Known rows:
sobroflo: 3  12  0  -15  17  1  14  23  7  12  -20  -7  -20  11  -7  4  13  -15  11  2  -7  -5  -18  1  -15  15  6  27  7  -6  -25  -3  16  -11  25  -5  46  -18  15  -3  1  14
kabre: 2  -16  -18  -14  5  -7  8  26  -13  -4  -4  -8  -23  12  -11  32  11  -16  -3  -19  -36  -2  -15  2  -18  4  13  13  57  -13  -23  14  -17  -9  16  -7  29  10  7  -6  -11  4
trupligur: 4  -6  2  -13  13  6  18  18  27  15  -20  24  -24  18  -10  2  14  -12  -1  -17  -18  6  -13  -3  -14  4  11  18  8  -14  -24  3  6  -4  17  -4  43  -21  18  -5  -15  3
tulu: 5  -6  6  -12  12  10  15  24  20  20  -24  14  -21  19  -7  2  12  -11  5  -20  -16  -2  -5  1  -14  7  10  13  6  -9  -22  2  9  -7  16  8  35  -23  20  -8  -15  -1
lukosor: 5  -7  -18  -13  4  11  36  50  3  6  -24  9  -22  17  -7  6  23  -10  3  -7  -32  -6  7  -1  -13  25  5  30  7  -12  -27  2  -20  -9  16  1  36  -16  21  5  -13  2
bruliter: 5  -28  -4  -13  38  7  7  19  27  0  -22  5  -23  15  -14  -2  9  -16  -1  -17  -17  0  -17  4  -16  4  6  29  12  5  -22  3  -3  -7  26  -14  31  -18  24  9  -12  11
magrim: 5  1  -24  -9  4  15  7  32  5  -4  -21  -2  -25  11  -5  6  16  -13  -1  -11  -35  -8  -16  2  -15  21  12  22  -1  -16  -24  -1  -17  -7  16  -5  29  -15  22  7  -6  2
tubis: 14  4  -19  -17  49  -1  12  7  -8  13  -23  -4  -10  12  -4  4  23  -15  16  -2  -10  -4  -19  1  -17  6  10  16  4  6  -23  -1  14  -15  27  26  29  -9  9  9  3  27
flatris: 4  -31  -19  -10  6  -6  11  16  1  -4  -22  -9  -11  8  -9  51  21  -14  -3  -18  -31  -4  -7  14  -11  -1  8  17  44  -7  -8  3  -17  -16  18  10  31  -15  10  30  8  5
padok: 3  -31  -24  -10  14  2  5  14  -6  -1  -21  -5  -22  10  -9  26  22  -14  1  -5  -33  -6  -13  11  -12  5  15  21  19  -1  -6  3  -12  -8  17  3  32  -19  13  20  -14  17
trubran: 4  -27  -26  -16  6  7  10  23  27  -2  -18  -6  -23  26  -14  22  12  -15  -3  -17  -37  -5  -18  5  -15  15  3  20  11  -12  -21  2  -15  -2  19  -11  29  -15  26  4  -11  4
stedran: 5  -28  -1  -12  33  10  9  18  22  -2  -24  12  -20  15  -11  1  11  -16  -4  -18  -19  -1  -21  4  -14  3  2  33  9  -1  -25  4  -2  -10  27  -8  28  -19  25  12  -14  13
dradru: 6  -10  -18  -15  61  5  10  8  2  3  -22  -6  -16  9  -14  3  14  -12  -5  -10  -13  -5  -15  -1  -18  1  17  17  7  4  -13  -3  8  -11  17  26  27  -23  7  9  -2  23
roplapler: 0  14  -24  13  7  41  10  44  26  -4  -25  -2  -24  19  -10  9  9  -13  1  -5  -30  -7  -9  5  -15  34  7  23  12  0  -22  3  -16  -5  11  0  34  -22  13  -3  -13  7
drorugrok: 10  -18  -14  -15  48  -3  14  8  -2  9  -25  -10  -14  11  -9  1  20  -15  2  -4  -7  -7  -17  0  -16  3  11  22  8  9  -17  2  8  -15  31  21  28  -18  10  15  -4  28
plilil: 3  11  -25  -14  2  5  16  8  -11  2  -24  -7  -17  13  0  8  22  -16  18  3  -24  -8  -7  -1  -15  11  18  25  8  -9  -17  13  -16  -13  16  32  33  4  5  6  -12  13
vogor: 10  -7  -24  -16  31  -7  12  8  0  1  -10  4  -22  13  -11  1  10  -12  1  -25  -17  4  -15  -1  -17  0  21  20  17  -1  -16  0  -15  -9  16  -9  29  -14  11  -2  -16  3
dripes: 10  -6  -2  -18  7  -2  30  35  19  14  -7  34  -26  24  -11  1  12  -14  1  -18  -24  6  -15  -3  -12  1  8  27  9  -11  -24  3  -14  -4  13  -6  61  -21  17  -5  -14  2

Facts:
drodrur φ:numol ω:brivus, bugruk κ:brusi, susto
trotir φ:skuritu ω:vogor, zufli, mafar κ:skapom, magrim
tebri φ:foskis
lukosor ω:pumem, zonos κ:skezi, flastil
skezi ω:sapliklom, rasiflu κ:sobroflo
fesam φ:skuro κ:skezi
skatun φ:drorugrok κ:gresen
supli φ:vibrel
zonos φ:stigru κ:grufogem, nafazuk
trafem κ:tolan, dradru
kugago φ:fibrir
durin φ:kobre ω:trotir, gatam
liklal φ:kitu
tulu κ:nostik, zuzus
vadas φ:plimik
bruvu φ:rebos ω:pobrestar
trimur φ:dradru κ:veskuri, stedrak, plepo
pofubu φ:plidrik κ:stedrak, dudur, plurul, fesam
skapom φ:stoplis ω:tolan κ:sefur
susto φ:kabre ω:vafo κ:plilil, numol, lukosor
midras φ:susto κ:nabro, talor
kobre φ:tretram ω:skitipem κ:brusi
skuro φ:depos κ:talor
kletur φ:gatam κ:zafa
grudrin φ:skadum ω:skezi
koden φ:rizibru κ:brivus, zuzus, rege, plurul
kipim φ:zufli ω:trudre κ:sefur
pidekla φ:drekar κ:plurul
nivil φ:brezin ω:sapliklom κ:foskis
kifle φ:grudrin κ:trubim, lukosor
bugruk φ:ruge ω:nosik, zufli κ:brebun
tretram φ:liklal κ:sefur, groveluk
trubim φ:skapom ω:rege κ:brivus, sefur, brusi
drekar φ:nitri
breli φ:stiskor κ:numol
stosti φ:driflan ω:sapliklom κ:talor
bufa φ:vafo κ:petro
staplal φ:brusi
tubis φ:druskan
kitu φ:klapom
brusi ω:sapliklom, plidrik κ:nabro
brotir φ:dudur
ruge φ:pidekla
klapom φ:plepo κ:kobre, foskis
talor ω:kubu, sapliklom, kipim κ:sefur, nostik
vogor φ:fuflor κ:sobre
nubram κ:zogrir
rebos φ:trupligur κ:brivus, pastigi
brezin ω:staskik
nosik φ:trubim κ:flastil
dudur φ:kletur ω:numol κ:tubis
rasiflu ω:stubril κ:sefur, grufogem
skuritu φ:renu κ:pustik, koden, plepo, fesam
kabre φ:nubram ω:supli κ:sobroflo, kobre
brebun φ:groveluk κ:nostik, talor
lotron φ:brebun ω:skatun
grufogem φ:gresen κ:sobroflo, renu, kipim
skoreplas κ:talor, flastil, fesam
druskan φ:sapliklom ω:stubril, sapliklom
groveluk φ:flatris κ:sefur, tubis, roplapler
stoplis φ:dresa κ:nostik, lukosor
plitrel φ:zuzus ω:rebos κ:nafazuk
stedrak ω:renu κ:brivus, sefur, tolan
nafazuk φ:trotir ω:renu, rasiflu κ:tubis
mesku φ:dranan
rizibru ω:stosti κ:sefur
sanubus φ:nivil ω:skuro
kligrobrul φ:sefur ω:sapliklom, supli
zufli φ:lotron ω:lenoni κ:renu, trutrik
nitri φ:trafem ω:tolan, sapliklom, zogrir κ:drorugrok
drorugrok φ:pastigi
gastim φ:sobre κ:plilil, flastil
pobrestar κ:nabro
zafa φ:trotran κ:sefur, grufogem
rege φ:trimur ω:stubril κ:sobroflo
dresa φ:stedran κ:tolan
vibrel φ:tebri ω:nivil, skapom, skatun, zogrir
grograr φ:sanubus κ:sefur, rege, gastim
dripes κ:sefur, brebun, skoreplas
stigru φ:kuben
padok φ:breli ω:kligrobrul
numol ω:fuflor κ:sobroflo
plidrik φ:drodrur ω:skitipem
gresen φ:soli ω:skitipem
trutrik φ:skatun ω:stubril, bruvu, plidrik κ:plilil, drekar, tulu
pustik φ:brivus ω:tolan κ:plilil, zuzus
ploflodre φ:mesku ω:tretram κ:midras, trubim, kipim
teflo φ:bruliter κ:skezi, rizibru, plurul
mafar φ:rasiflu
logre φ:zafa κ:tolan, skitipem, zufli
zogrir φ:kugago ω:nivil κ:nabro, bufa
trupligur κ:tulu
trubran ω:stubril, kletur, lenoni, rasiflu κ:plitrel
nostik κ:skezi, flastil
ruflikas φ:brotir ω:grudrin κ:bugruk
trudre φ:lenoni ω:rege, stigru, skitipem
stiskor φ:trutrik κ:ruflikas
zuzus κ:sefur, nabro
tugak ω:nitri κ:bugruk
plurul ω:ploflodre
foskis φ:kligrobrul
magrim ω:brivus κ:plepo
vafo φ:stubril
dranan φ:grograr κ:plurul, trubim
petro φ:plavar κ:sefur, nabro
fuflor φ:ploflodre
trotran φ:skitipem ω:nabro κ:sefur, ploflodre
staskik φ:kipim ω:sapliklom κ:brivus
sefur φ:petro
gatam φ:koden ω:grudrin, magrim, skitipem κ:skapom, trubim
pumem φ:kubu ω:tretram κ:plavar, brusi, susto
flatris φ:midras ω:pustik, stosti
skitipem ω:sapliklom κ:rege, zufli
driflan φ:mafar ω:skitipem, lukosor
nabro φ:gavus ω:pidekla κ:sefur
sobroflo κ:nabro
roplapler ω:pobrestar κ:drekar, drorugrok
skadum φ:teflo ω:pobrestar κ:sefur, breli
soli φ:plegrir
luste φ:tubis ω:kugago
veskuri κ:numol, stedrak
kubu φ:ruflikas ω:luste κ:grufogem
depos φ:bruvu κ:sefur, staskik
plimik φ:supli κ:susto, tubis
fibrir κ:numol, dudur, skoreplas, trutrik
plavar φ:pustik ω:veskuri, lotron κ:brivus
pastigi ω:lenoni
brivus φ:nosik κ:sefur
plilil φ:vadas ω:pastigi κ:zuzus, rege
sobre ω:kugago, rasiflu κ:sobroflo
kuben ω:tolan, stiskor
plegrir φ:luste κ:zuzus
stubril ω:sapliklom κ:grograr
lenoni φ:staplal
plepo φ:plurul κ:rege
dradru φ:zanak


The same things again, as new rows of numbers:
Known rows:
drodrur: 6  -1  -12  -13  -9  5  30  16  16  -7  -1  3  -27  9  -13  17  -2  -24  -5  21  -15  5  -5  -7  -6  -6  -9  -14  16  -8
ruflikas: 7  13  -17  -18  -2  4  29  6  16  -15  -14  -1  -28  14  28  -2  -9  16  38  31  95  -2  -16  18  -18  -28  -9  -14  42  1
skatun: 0  -19  -15  -20  -18  1  22  3  15  24  40  4  47  -6  3  -4  -14  -24  -22  17  -19  0  -11  50  -25  86  -12  -17  24  29
stubril: 5  6  -12  -14  -10  17  55  18  16  1  6  4  -29  4  -17  17  -5  -5  74  20  -10  0  -11  -12  -12  39  -9  -8  15  8
zonos: 6  7  -12  -7  -10  7  32  5  16  -6  -6  4  -27  4  -15  9  0  -24  22  21  -16  1  8  2  19  14  -9  -15  15  2
klapom: 46  11  -18  -17  -9  5  85  3  16  6  29  -2  -28  2  -2  6  14  -25  -10  21  -8  36  30  -9  -12  14  -6  -5  14  -6
midras: 19  -10  -15  -13  -9  21  30  4  16  -13  -7  1  -23  6  -13  2  2  -18  4  24  -21  0  10  1  -9  -15  -9  -15  14  -12
pobrestar: 7  17  -15  -13  -7  7  31  13  16  -7  -8  5  -27  4  -16  1  -5  -24  43  20  -13  7  28  -4  -10  38  -8  -15  14  -1
trutrik: 10  -11  -15  -16  -8  10  37  24  16  2  6  3  -26  9  -14  13  -9  -3  4  27  -16  0  -13  -9  0  -19  -9  -15  17  -14
gastim: 14  -8  -15  -15  -9  7  32  5  18  -5  -2  1  -19  4  -14  2  -6  -13  19  25  -18  0  0  1  2  -16  -9  -15  14  -6
stiskor: 7  32  -17  -17  -8  4  28  2  20  -16  -16  -1  -30  11  32  0  -5  5  67  21  114  -2  12  38  -18  -25  -9  -14  32  21
petro: 7  -11  -10  -17  -9  12  29  4  21  -4  1  -1  -11  14  -15  15  -4  -15  20  23  -17  1  5  1  11  -17  -9  -15  16  -2
rege: 9  -14  -15  -14  -10  18  53  20  16  13  10  2  -27  15  -15  30  -4  5  12  23  -14  0  -13  -10  5  -7  -9  -15  19  -10
kabre: 8  -1  -14  -15  -8  6  43  5  15  -11  6  -1  -28  10  -12  16  5  -25  -9  21  -18  8  4  -9  -10  -2  -8  -13  15  -11
trimur: 7  5  -14  -9  -10  5  34  5  16  -6  -6  3  -27  3  -14  7  -1  -24  22  21  -17  1  5  3  10  2  -9  -15  15  1
tebri: 8  -10  -14  -16  -10  8  31  5  22  3  -2  3  -8  35  -14  7  -6  -20  15  23  -17  1  4  -7  -4  -17  -8  -14  15  -14
tubis: 25  -11  -14  -17  -11  9  32  13  21  0  8  2  -8  3  -15  0  -8  -1  8  34  -19  0  -13  -1  9  -20  -9  -14  14  -14
bruliter: 11  2  -15  -17  -6  17  29  12  19  -3  -3  2  -20  4  -16  1  -9  -12  46  26  -15  0  7  -6  -10  10  -8  -14  13  -5

Rows:
No name comes twice in this set of rows, the named rows included.
6  4  -15  -8  -10  6  35  4  18  0  -6  6  -22  22  -14  8  -2  -24  22  21  -16  1  8  -6  10  7  -9  -15  15  -6 -> plimik
27  -6  -16  -17  -8  7  46  6  16  -1  28  -2  -26  8  4  14  -6  -24  -8  36  -17  11  -17  -10  -9  -1  -8  1  15  -6 -> kobre
7  -7  -13  -17  17  13  40  18  16  -4  9  5  -26  8  -15  12  -10  -14  17  24  -11  1  -10  -8  -11  -21  -9  -14  14  -13 -> kuben
8  2  -7  -16  -10  7  30  5  16  -14  -8  -1  -27  2  -14  20  4  -22  29  21  -13  4  15  15  17  -3  -9  -16  15  17 -> nosik
14  -11  -6  -17  -8  14  28  9  19  -12  2  -1  -14  1  -14  15  -1  -10  18  26  -16  1  3  10  18  -21  -9  -15  15  5 -> brivus
7  -10  -12  -17  -10  9  50  16  16  -1  10  0  -27  4  -15  7  -6  2  21  21  -17  0  -14  -10  -7  -17  -9  -7  23  -6 -> druskan
7  5  -10  -14  -9  6  30  5  16  -13  -7  -1  -27  2  -15  14  2  -23  28  21  -14  2  10  12  12  -1  -9  -15  16  13 -> stoplis
7  -11  -15  -16  0  19  33  28  16  4  6  5  -27  11  -15  15  -9  -11  24  22  -9  1  -11  -10  -11  14  -9  -15  14  -12 -> sobre
6  13  -12  -18  -5  14  29  21  16  -13  18  1  -22  7  -15  1  -10  -16  77  37  -19  0  -18  -10  -10  25  -9  14  15  6 -> skitipem
25  -12  -11  -18  -1  33  28  48  17  2  7  4  -9  14  -16  0  -9  14  3  39  -18  1  -12  -10  -11  -21  -8  -11  14  -16 -> pastigi
21  -10  -15  -17  -6  28  32  20  21  2  6  2  -6  3  -16  1  -9  4  35  35  -18  0  -5  -8  -9  -11  -8  -15  12  -15 -> renu
74  -11  -18  -18  -9  9  94  2  22  20  54  -3  -13  29  3  6  11  -5  -12  32  -9  41  30  -10  -16  -21  0  23  15  -16 -> foskis
3  -22  -15  -21  -16  2  21  8  15  24  63  2  69  -5  19  -5  -15  -9  -26  20  -19  -1  -19  31  -25  57  -12  -13  27  17 -> gresen

The same things again, as new rows of numbers:
Known rows:
depos: -8  -13  8  -4  27  -3  -11  -1  4  4  1  14  -27  3  34
logre: 5  1  -19  12  -2  3  -18  -7  11  -21  -2  13  -2  -5  11
sobre: -18  -20  5  -19  -25  -13  61  -46  35  -57  34  17  46  -39  15
stiskor: -9  46  -20  2  -9  -18  -29  48  -25  -16  -8  5  -4  -7  7
kabre: -5  -17  3  10  -26  -7  4  7  -5  -60  5  12  8  -20  0
rizibru: -35  20  34  -4  29  -14  34  35  -6  5  -3  -26  -15  19  65
kubu: -6  -1  -7  6  6  -33  3  -4  2  -21  6  27  46  -3  9
gatam: -9  13  15  36  17  -35  -15  -37  21  -30  16  -3  -18  -28  -16
dresa: 2  17  -8  6  7  14  -18  -2  22  -13  -8  7  13  -10  19
trudre: 26  -29  22  14  -19  -8  32  -1  0  32  -3  -7  -3  36  -34
pustik: 6  75  -7  -10  -24  -12  -33  45  13  -52  -17  3  19  2  20
kugago: 19  -12  2  -30  -4  3  22  -34  -39  47  -8  20  40  38  -10
skezi: -23  18  2  -9  -27  -18  46  -13  17  -65  43  -5  48  -41  -10
trubran: 1  11  8  10  0  -7  45  -56  26  -33  5  -27  35  -8  35
brusi: -32  -12  28  8  -12  -12  47  38  8  -31  38  -23  40  -33  -2
plegrir: -5  -9  -15  17  -1  -1  -29  -7  15  3  3  13  -8  -18  6
flastil: 7  -3  -17  -2  -2  23  10  15  -18  61  -35  -45  6  0  -30
sobroflo: -49  -24  0  -53  -20  18  24  19  31  -39  42  18  32  -78  -24

Rows:
No name comes twice in this set of rows, the named rows included.
21  -37  -5  -23  -14  -18  -5  19  -43  12  7  7  14  49  -30 -> supli
-2  -8  -13  14  3  1  34  -14  19  -20  2  -10  23  1  17 -> roplapler
3  45  -8  -7  -1  -4  -37  23  31  -63  -35  -11  -31  9  45 -> plavar
3  -30  -17  -10  11  -17  -29  -23  14  56  -47  -5  -13  0  -37 -> brotir
-6  -1  4  -16  -18  -33  34  -12  12  -70  58  77  42  -18  -7 -> rege
-10  16  2  18  -10  -17  -19  60  -21  -4  4  -18  27  -5  3 -> stosti
15  -16  16  2  -27  -13  13  6  -7  22  -28  -16  -14  30  -13 -> padok
-1  -1  -13  63  8  11  18  61  12  -20  33  -15  12  -28  -54 -> lukosor
-18  -24  37  47  23  5  31  62  3  18  7  -69  43  -9  35 -> talor
-10  58  -5  14  15  2  18  -40  7  -53  34  -3  -7  -18  -14 -> magrim
16  -27  27  28  -15  -5  22  23  13  31  5  -17  -41  34  -62 -> driflan
9  -12  -3  38  -11  0  -8  41  28  16  53  26  -48  -4  -17 -> ploflodre

